Here is a tiny trained network, its code and every weight. The questions are about switching its units off for an input and a target symbol, where a switched-off unit gives its printed mean instead of its output.

import numpy as np


def w(rows, s, z=0):
    codes = np.array(rows[::2]) - 128.0
    scale = np.full(codes.shape[1], s)
    scale[-1] = z or s
    return codes * scale


def norm(h):
    return h / np.sqrt((h * h).mean(-1, keepdims=True) + 1e-5)


def f(y):
    return np.maximum(y, 0)


def softmax(a):
    e = np.exp(a - a.max(-1, keepdims=True))
    return e / e.sum(-1, keepdims=True)


def log_softmax(a):
    a = a - a.max(-1, keepdims=True)
    return a - np.log(np.exp(a).sum(-1, keepdims=True))


def net(x, mask):
    ids = ['βδεζηθλξπσφψ'.index(c) for c in x.split()]
    T = len(ids)
    res = E[ids] + P[:T]
    r = norm(res)
    for j in range(3):
        rows = slice(2 * j, 2 * j + 2)
        q, k, v = (r @ M[0][rows].T for M in (Q, K, V))
        z = softmax(np.where(np.tri(T) > 0, q @ k.T / 2**0.5, -1e9)) @ v
        o = O[0][rows]
        res = res + np.where(mask[j], z, o[:, -1]) @ o[:, :-1]
    y = f(norm(res) @ A[0][:, :-1].T + A[0][:, -1])
    res = res + np.where(mask[3:19], y, B[0][:, -1]) @ B[0][:, :-1]
    return log_softmax(norm(res)[-1] @ U[:, :-1].T + U[:, -1])


Q, K, V, O, A, B = {}, {}, {}, {}, {}, {}
E = w([
[178,157,110,217,80,87],'β',
[77,21,116,116,150,147],'δ',
[119,112,115,173,139,70],'ε',
[72,122,94,252,72,185],'ζ',
[113,79,131,180,106,110],'η',
[148,84,126,107,173,57],'θ',
[154,45,187,134,181,172],'λ',
[135,75,135,145,113,87],'ξ',
[151,136,37,175,85,142],'π',
[134,112,114,152,175,88],'σ',
[170,195,166,227,145,147],'φ',
[211,100,113,137,97,148],'ψ',
],0.015)
P = w([
[141,168,133,224,65,65],'0',
[161,106,75,164,163,2],'1',
[139,109,91,153,133,40],'2',
[135,90,94,201,108,118],'3',
[85,114,119,148,68,139],'4',
[108,171,99,121,100,129],'5',
[162,123,81,148,139,159],'6',
[161,146,74,119,173,160],'7',
[95,145,101,140,125,103],'8',
],0.005)
Q[0] = w([
[58,130,162,159,85,145],'h1',
[182,75,95,167,103,102],'h1',
[99,180,61,74,98,151],'h2',
[149,117,85,187,111,66],'h2',
[182,46,53,232,174,2],'h3',
[48,115,124,94,105,60],'h3',
],0.008)
K[0] = w([
[151,131,137,141,175,90],'h1',
[98,144,168,142,114,126],'h1',
[137,98,128,83,142,122],'h2',
[117,141,156,138,162,207],'h2',
[137,125,83,84,131,246],'h3',
[103,166,133,83,175,102],'h3',
],0.011)
V[0] = w([
[145,77,143,142,92,170],'h1',
[153,126,147,114,198,69],'h1',
[74,126,131,140,61,65],'h2',
[109,184,141,214,173,157],'h2',
[245,121,148,163,120,125],'h3',
[153,150,32,120,113,139],'h3',
],0.012)
O[0] = w([
[69,102,227,163,110,101,188],'h1',
[231,113,123,98,141,195,194],'h1',
[148,208,96,180,164,22,152],'h2',
[77,228,115,43,176,202,198],'h2',
[150,198,199,40,58,37,254],'h3',
[123,115,49,110,2,105,65],'h3',
],0.0099,0.0068)
A[0] = w([
[60,20,75,45,188,59,252],'n1',
[82,4,88,107,173,137,247],'n2',
[46,133,202,116,186,63,87],'n3',
[166,74,147,145,132,191,112],'n4',
[86,211,121,169,100,102,163],'n5',
[62,27,79,135,247,164,166],'n6',
[70,211,138,36,146,188,100],'n7',
[69,46,94,1,174,165,151],'n8',
[140,190,62,152,52,41,239],'n9',
[97,137,207,149,140,122,163],'n10',
[170,110,244,70,206,88,128],'n11',
[199,142,174,123,69,162,199],'n12',
[140,62,152,220,112,47,66],'n13',
[91,115,136,180,76,194,82],'n14',
[51,70,72,94,112,72,139],'n15',
[174,36,139,96,101,136,148],'n16',
],0.0075,0.0037)
B[0] = w([
[127,179,142,174,81,254,176],'n1',
[186,223,157,177,74,126,166],'n2',
[61,14,68,121,141,146,189],'n3',
[142,85,60,70,188,165,148],'n4',
[166,101,162,100,187,175,160],'n5',
[193,212,210,184,55,188,170],'n6',
[177,135,144,159,6,162,168],'n7',
[152,200,160,180,150,115,161],'n8',
[75,35,116,136,189,179,186],'n9',
[110,109,92,86,154,190,185],'n10',
[94,42,58,113,109,182,252],'n11',
[48,95,78,130,122,187,179],'n12',
[164,160,213,111,74,95,152],'n13',
[56,108,72,119,203,187,135],'n14',
[150,99,52,166,27,206,144],'n15',
[162,89,102,116,23,159,157],'n16',
],0.0064,0.011)
U = w([
[110,166,111,104,136,88,159],'β',
[151,109,165,234,113,138,147],'δ',
[159,144,74,119,189,101,250],'ε',
[7,166,68,167,165,160,4],'ζ',
[76,111,142,168,174,82,203],'η',
[241,90,79,108,138,121,170],'θ',
[127,56,194,90,149,178,154],'λ',
[147,95,160,145,148,69,142],'ξ',
[92,109,31,158,63,113,22],'π',
[198,142,55,81,163,139,92],'σ',
[93,225,144,53,145,163,29],'φ',
[114,111,187,75,50,63,50],'ψ',
],0.012,0.0045)

Each question gives the input, a string of symbols that net reads in full, and the target symbol t.
The units are the heads (2 rows each of Q, K, V and O) and the neurons (one row each of A and B). Each row of codes is followed by its name. A weight is (code - 128) times the scale printed after its matrix; where a second scale follows, it is the last column's (O, A, B and U).
mask holds one flag per unit, heads first, then neurons. A switched-off unit (its flag False) gives its mean, the last column of its rows in O or B, instead of its output. The means were averaged over made-up inputs and are rounded, as every weight is.
A unit's drop is (log p(t) with every unit on - log p(t) with that unit switched off) / (log p(t) with every unit on - log p(t) with every unit switched off).
most important unit: the unit with the biggest drop
k most important neurons: the k neurons with the biggest drops, biggest first
heads that matter: for each layer, one digit per head in row order, 1 if its drop is at least 0.15 and else 0, layers parted by /
drop of u: that unit's drop, to one decimal
input δ δ δ φ η ξ, target δ: most important neuron : n6
input ψ θ λ, target ψ: heads that matter : 001
input ξ η δ ψ δ σ, target δ: heads that matter : 011
input λ δ θ θ φ, target φ: heads that matter : 010
input θ π ε, target π: heads that matter : 001
input φ σ θ π η ε π, target π: heads that matter : 001
input φ φ β, target φ: heads that matter : 010
input φ φ π φ ψ, target φ: heads that matter : 010
input δ λ δ σ ξ β ψ σ, target ψ: heads that matter : 001
input ε σ φ ζ η λ ζ θ, target ζ: heads that matter : 100
input ε θ ε, target ε: heads that matter : 110
input ψ θ ζ π η, target π: 2 most important neurons : n15, n9
input λ φ δ λ θ θ δ η, target δ: 2 most important neurons : n6, n2
input ε β θ, target ε: most important unit : h2
input σ φ θ λ φ σ η θ, target φ: 2 most important neurons : n9, n8
input π ξ δ σ, target δ: 2 most important neurons : n11, n13
input δ φ η ψ θ η, target ψ: drop of n1 : 0.2
input π ξ θ σ, target π: drop of h3 : 1.1
input δ η η, target δ: drop of h3 : 1.0
input θ β σ ε ε σ, target σ: drop of h3 : 0.0
input θ β β ψ δ ζ β, target ζ: most important unit : n9
